Here is a tiny trained network, its code and every weight. The questions are about switching its units off for an input and a target symbol, where a switched-off unit gives its printed mean instead of its output.

import numpy as np


def w(rows, s, z=0):
    codes = np.array(rows[::2]) - 128.0
    scale = np.full(codes.shape[1], s)
    scale[-1] = z or s
    return codes * scale


def f(y):
    return np.maximum(y, 0)


def softmax(a):
    e = np.exp(a - a.max(-1, keepdims=True))
    return e / e.sum(-1, keepdims=True)


def log_softmax(a):
    a = a - a.max(-1, keepdims=True)
    return a - np.log(np.exp(a).sum(-1, keepdims=True))


def net(x, mask):
    ids = ['αβδεηλμξπστφω'.index(c) for c in x.split()]
    T = len(ids)
    res = E[ids] + P[:T]
    u = 0
    for l in range(2):
        r = res
        for j in range(2):
            rows = slice(2 * j, 2 * j + 2)
            q, k, v = (r @ M[l][rows].T for M in (Q, K, V))
            z = softmax(np.where(np.tri(T) > 0, q @ k.T / 2**0.5, -1e9)) @ v
            o = O[l][rows]
            res = res + np.where(mask[u + j], z, o[:, -1]) @ o[:, :-1]
        u += 2
        y = f(res @ A[l][:, :-1].T + A[l][:, -1])
        res = res + np.where(mask[u : u + 4], y, B[l][:, -1]) @ B[l][:, :-1]
        u += 4
    return log_softmax(res[-1] @ U[:, :-1].T + U[:, -1])


Q, K, V, O, A, B = {}, {}, {}, {}, {}, {}
E = w([
[206,111,118],'α',
[204,108,117],'β',
[229,86,107],'δ',
[189,131,124],'ε',
[179,140,129],'η',
[182,141,127],'λ',
[105,237,165],'μ',
[82,255,176],'ξ',
[168,147,134],'π',
[149,164,139],'σ',
[180,132,127],'τ',
[192,117,123],'φ',
[86,170,139],'ω',
],0.0097)
P = w([
[184,179,171],'0',
[90,135,68],'1',
[212,198,113],'2',
[155,157,204],'3',
[77,142,56],'4',
[221,206,100],'5',
[135,99,228],'6',
[79,144,61],'7',
[223,166,109],'8',
[82,70,251],'9',
[87,125,73],'10',
[245,217,108],'11',
],0.014)
Q[0] = w([
[177,198,147],'0.h1',
[108,73,213],'0.h1',
[254,255,93],'0.h2',
[245,138,152],'0.h2',
],0.009)
K[0] = w([
[190,171,147],'0.h1',
[128,141,66],'0.h1',
[100,71,247],'0.h2',
[156,93,180],'0.h2',
],0.015)
V[0] = w([
[255,214,232],'0.h1',
[180,122,165],'0.h1',
[236,27,92],'0.h2',
[172,70,49],'0.h2',
],0.0083)
O[0] = w([
[174,60,145,254],'0.h1',
[141,78,140,162],'0.h1',
[254,192,134,137],'0.h2',
[151,165,153,107],'0.h2',
],0.013)
A[0] = w([
[210,28,218,47],'0.n1',
[128,177,97,20],'0.n2',
[158,31,233,18],'0.n3',
[222,133,1,9],'0.n4',
],0.0067,0.0016)
B[0] = w([
[10,92,201,248],'0.n1',
[96,118,134,128],'0.n2',
[30,101,217,206],'0.n3',
[209,254,109,182],'0.n4',
],0.0068,0.017)
Q[1] = w([
[114,152,6],'1.h1',
[71,195,136],'1.h1',
[160,68,127],'1.h2',
[131,53,108],'1.h2',
],0.011)
K[1] = w([
[103,176,254],'1.h1',
[196,15,162],'1.h1',
[62,117,191],'1.h2',
[68,185,251],'1.h2',
],0.0089)
V[1] = w([
[147,87,1],'1.h1',
[157,152,69],'1.h1',
[130,196,58],'1.h2',
[153,145,191],'1.h2',
],0.0076)
O[1] = w([
[59,245,158,112],'1.h1',
[64,127,121,104],'1.h1',
[165,3,164,2],'1.h2',
[59,190,116,181],'1.h2',
],0.0058,0.023)
A[1] = w([
[254,133,78,187],'1.n1',
[153,107,46,145],'1.n2',
[49,114,180,7],'1.n3',
[203,216,132,108],'1.n4',
],0.01,0.013)
B[1] = w([
[22,68,135,232],'1.n1',
[90,95,36,166],'1.n2',
[194,68,91,244],'1.n3',
[247,71,70,254],'1.n4',
],0.012,0.0063)
U = w([
[139,170,88,192],'α',
[176,111,107,123],'β',
[98,58,190,145],'δ',
[199,9,89,2],'ε',
[157,156,95,175],'η',
[174,177,139,106],'λ',
[79,58,65,82],'μ',
[112,190,92,177],'ξ',
[169,104,100,107],'π',
[41,151,165,167],'σ',
[170,132,109,119],'τ',
[144,171,112,154],'φ',
[58,239,165,151],'ω',
],0.011,0.0097)

Each question gives the input, a string of symbols that net reads in full, and the target symbol t.
The units are the heads (2 rows each of Q, K, V and O) and the neurons (one row each of A and B). Each row of codes is followed by its name. A weight is (code - 128) times the scale printed after its matrix; where a second scale follows, it is the last column's (O, A, B and U).
mask holds one flag per unit, layer by layer, with each layer's heads first. A switched-off unit (its flag False) gives its mean, the last column of its rows in O or B, instead of its output. The means were averaged over made-up inputs and are rounded, as every weight is.
A unit's drop is (log p(t) with every unit on - log p(t) with that unit switched off) / (log p(t) with every unit on - log p(t) with every unit switched off).
The circuit of an input: a set's keep is (log p(t) with only the set's units on - log p(t) with every unit switched off) / (log p(t) with every unit on - log p(t) with every unit switched off). Starting from all 12 units, units are removed one at a time, each time the one whose removal leaves the highest keep (on an exact tie, the one counted first), for as long as the keep stays at least 0.8.
units of the circuit, in order: the units of the circuit, biggest drop first
k most important neurons: the k neurons with the biggest drops, biggest first
which heads matter: for each layer, one digit per head in row order, 1 if its drop is at least 0.15 and else 0, layers parted by /
input η δ ω δ σ β ω ω ω ε η, target μ: 3 most important neurons : 0.n3, 0.n1, 1.n1
input σ δ τ λ τ β α η δ δ φ π, target ε: units of the circuit, in order : 1.n4, 0.h2
input τ ω ξ ξ δ ω σ τ α, target ω: which heads matter : 11 / 00
input β β ξ δ δ β δ ε δ ξ τ β, target μ: units of the circuit, in order : 0.h2
input δ ξ π, target ε: units of the circuit, in order : 0.h2, 1.n4
input ω δ ξ ω φ η, target σ: units of the circuit, in order : 0.h2, 1.n4
input τ ξ φ μ π τ ω φ π ω π μ, target σ: which heads matter : 11 / 00
input σ δ δ μ σ φ, target δ: units of the circuit, in order : 0.h2, 0.h1
input δ π δ λ δ τ σ β δ, target ω: 2 most important neurons : 0.n1, 0.n4
input β μ τ β δ δ ξ λ α ξ β σ, target μ: which heads matter : 11 / 00
input φ ω ω η ε μ δ σ δ δ σ α, target ε: 2 most important neurons : 1.n4, 0.n4
input η α τ ξ, target δ: which heads matter : 01 / 00
input σ δ ξ σ β δ ω π, target μ: which heads matter : 10 / 10
input δ μ η, target ε: most important neuron : 1.n4
input δ σ δ ω τ, target μ: which heads matter : 10 / 10
input τ φ δ σ δ μ τ ω τ ω ω ω, target σ: 2 most important neurons : 1.n4, 0.n1
input δ δ ω σ η μ φ δ η σ σ ω, target ω: which heads matter : 11 / 10
input β δ μ τ η ω ω τ σ δ, target σ: 4 most important neurons : 1.n4, 0.n1, 0.n3, 0.n4
input ω η ω η μ τ δ η σ, target ε: 3 most important neurons : 1.n4, 0.n4, 1.n1
input δ ω α φ φ σ δ δ δ, target ε: which heads matter : 01 / 01
input τ β δ σ δ σ, target ω: 4 most important neurons : 1.n4, 1.n3, 0.n3, 0.n1
input τ ω φ σ ω δ φ, target σ: units of the circuit, in order : 1.n4
input ε η ω τ δ τ τ ω, target μ: 3 most important neurons : 0.n3, 0.n1, 1.n2
input σ ε δ, target ω: 2 most important neurons : 0.n1, 0.n3
input ξ σ δ ω ε, target μ: 3 most important neurons : 0.n1, 0.n3, 1.n2
